Below is a small trained network, with its code and all its weights. Each question gives an input and a class and asks what happens when units are switched off, that is, made to give their printed mean instead of their output.

import numpy as np


def w(rows, s, z=0):
    codes = np.array(rows[::2]) - 128.0
    scale = np.full(codes.shape[1], s)
    scale[-1] = z or s
    return codes * scale


def f(y):
    return np.maximum(y, 0)


def log_softmax(a):
    a = a - a.max(-1, keepdims=True)
    return a - np.log(np.exp(a).sum(-1, keepdims=True))


def net(x, mask):
    res = np.array(x, float).reshape(1, 6) / 4 @ E
    y = f(res @ A[0][:, :-1].T + A[0][:, -1])
    res = res + np.where(mask, y, B[0][:, -1]) @ B[0][:, :-1]
    return log_softmax(res[-1] @ U[:, :-1].T + U[:, -1])


A, B = {}, {}
E = w([
[190,33,149,24,36,149,141,116,97,95],'x0',
[49,68,151,120,126,34,220,135,135,179],'x1',
[115,219,126,141,33,103,189,141,118,75],'x2',
[141,95,91,178,125,229,222,171,113,156],'x3',
[112,200,134,46,99,170,121,136,147,254],'x4',
[26,136,80,65,163,172,134,115,92,75],'x5',
],0.0057)
A[0] = w([
[233,123,157,198,85,75,121,134,152,202,71],'N1',
[79,217,117,223,206,102,110,123,138,159,16],'N2',
[123,178,146,57,99,149,120,123,142,231,10],'N3',
[125,157,138,69,133,2,23,120,138,105,44],'N4',
[111,223,130,142,38,102,172,130,111,77,53],'N5',
[102,95,140,127,143,86,170,130,140,155,51],'N6',
[159,69,123,52,67,140,133,122,123,91,52],'N7',
[128,118,107,155,136,168,171,138,118,148,37],'N8',
[80,83,135,133,130,66,191,120,130,175,43],'N9',
[101,158,123,84,131,163,127,139,131,179,55],'N10',
[17,140,106,47,168,184,146,125,118,61,62],'N11',
[142,151,138,113,118,137,121,130,131,176,75],'N12',
[138,144,121,113,139,166,107,124,125,103,84],'N13',
[111,109,131,127,120,96,175,138,130,165,196],'N14',
[137,87,108,187,126,239,225,152,128,157,63],'N15',
[204,186,123,149,128,218,57,124,128,96,61],'N16',
[128,186,139,142,73,123,170,134,127,98,73],'N17',
[171,69,139,65,66,131,128,116,124,115,3],'N18',
[109,99,123,105,167,154,107,123,127,138,91],'N19',
[112,108,128,119,127,99,165,128,125,150,33],'N20',
[147,152,126,136,136,155,107,127,131,106,43],'N21',
[142,36,138,124,223,143,57,124,121,189,74],'N22',
[118,158,124,179,154,122,135,128,137,135,7],'N23',
[131,95,133,146,140,113,128,129,134,74,22],'N24',
[137,56,135,204,156,94,134,126,126,6,35],'N25',
],0.013,0.0035)
B[0] = w([
[182,47,128,217,164,88,116,118,77,126,226],'N1',
[92,83,172,84,168,227,138,195,98,128,233],'N2',
[138,199,45,129,117,157,145,136,87,182,216],'N3',
[141,186,237,113,108,128,135,35,114,131,241],'N4',
[170,126,93,94,170,88,127,137,237,137,215],'N5',
[116,133,122,101,92,84,103,170,115,101,172],'N6',
[82,100,156,107,180,202,133,178,124,124,219],'N7',
[155,157,189,97,130,102,116,118,110,157,171],'N8',
[96,136,130,107,70,73,88,181,116,86,200],'N9',
[135,165,75,146,124,154,139,129,96,151,181],'N10',
[192,46,141,232,140,84,117,119,87,129,226],'N11',
[136,148,90,146,129,132,136,136,109,143,161],'N12',
[109,122,124,135,106,84,122,143,120,120,165],'N13',
[65,108,101,150,63,157,135,97,143,75,196],'N14',
[142,187,223,105,130,134,125,32,131,130,254],'N15',
[48,113,124,119,37,69,115,147,119,67,236],'N16',
[135,122,100,101,153,106,131,116,196,125,181],'N17',
[107,109,175,101,181,177,127,194,105,139,202],'N18',
[151,116,117,129,135,97,134,129,169,117,164],'N19',
[114,141,137,107,114,86,101,163,107,119,154],'N20',
[115,133,135,111,99,95,113,157,118,127,153],'N21',
[159,131,91,90,167,95,146,135,253,121,223],'N22',
[124,106,150,105,165,151,125,157,115,136,159],'N23',
[152,162,103,121,118,131,122,157,100,167,159],'N24',
[129,201,29,139,105,165,147,128,82,195,239],'N25',
],0.024,0.0088)
U = w([
[75,82,163,87,198,229,131,199,100,142,63],'0',
[135,216,21,144,106,163,145,134,78,210,109],'1',
[52,123,116,114,37,63,73,162,116,68,76],'2',
[148,185,220,106,130,132,122,25,124,144,118],'3',
[171,118,75,89,188,87,135,132,254,134,108],'4',
[189,39,121,247,161,97,104,119,84,137,253],'5',
[84,101,101,155,104,161,140,76,162,95,237],'6',
],0.0066,0.0035)

Each question gives the input, the list of numbers given to net, and the class t.
The units are the neurons (one row each of A and B). Each row of codes is followed by its name. A weight is (code - 128) times the scale printed after its matrix; where a second scale follows, it is the last column's (A, B and U).
mask holds one flag per neuron, in row order. A switched-off neuron (its flag False) gives its mean, the last column of its row in B, instead of its output. The means were averaged over made-up inputs and are rounded, as every weight is.
A unit's drop is (log p(t) with every unit on - log p(t) with that unit switched off) / (log p(t) with every unit on - log p(t) with every unit switched off).
The circuit of an input: a set's keep is (log p(t) with only the set's units on - log p(t) with every unit switched off) / (log p(t) with every unit on - log p(t) with every unit switched off). Starting from the 12 units with the biggest drops (on a tie, the unit counted first), units are removed one at a time, each time the one whose removal leaves the highest keep (on an exact tie, the one counted first), for as long as the keep stays at least 0.8.
units of the circuit, in order: the units of the circuit, biggest drop first
most important unit: the unit with the biggest drop
k most important neurons: the k neurons with the biggest drops, biggest first
drop when u is switched off: that unit's drop, to one decimal
input [0,-2,-7,5,7,2], class 1: most important unit -> N3
input [7,8,1,4,-5,-7], class 2: 4 most important neurons -> [N9 N2 N14 N6]
input [-5,-8,5,-8,7,-1], class 2: 4 most important neurons -> [N16 N15 N25 N21]
input [-7,1,-7,-3,5,-6], class 0: 3 most important neurons -> [N2 N5 N11]
input [-1,0,7,-6,1,4], class 4: 3 most important neurons -> [N5 N15 N17]
input [-1,0,-8,5,1,-5], class 4: 2 most important neurons -> [N22 N4]
input [-1,0,-8,-7,-3,4], class 4: 3 most important neurons -> [N22 N15 N19]
input [-1,4,1,-5,-6,5], class 1: 2 most important neurons -> [N25 N15]
input [-3,-7,-1,8,-4,-4], class 3: 4 most important neurons -> [N15 N9 N8 N14]
input [-7,6,8,-7,-3,-8], class 4: 2 most important neurons -> [N5 N17]
input [8,-6,4,-3,-8,-5], class 0: 3 most important neurons -> [N7 N18 N3]
input [8,0,-5,-7,7,-4], class 0: 4 most important neurons -> [N18 N7 N15 N25]
input [0,-5,-7,1,-5,3], class 4: 2 most important neurons -> [N22 N3]
input [-4,-4,8,1,1,1], class 4: units of the circuit, in order -> [N5]
input [6,2,-1,4,-3,-5], class 0: drop when N7 is switched off -> 0.6
input [-6,-7,-7,-4,3,6], class 2: drop when N5 is switched off -> 0.6
input [0,5,2,3,-8,1], class 1: drop when N25 is switched off -> 1.8
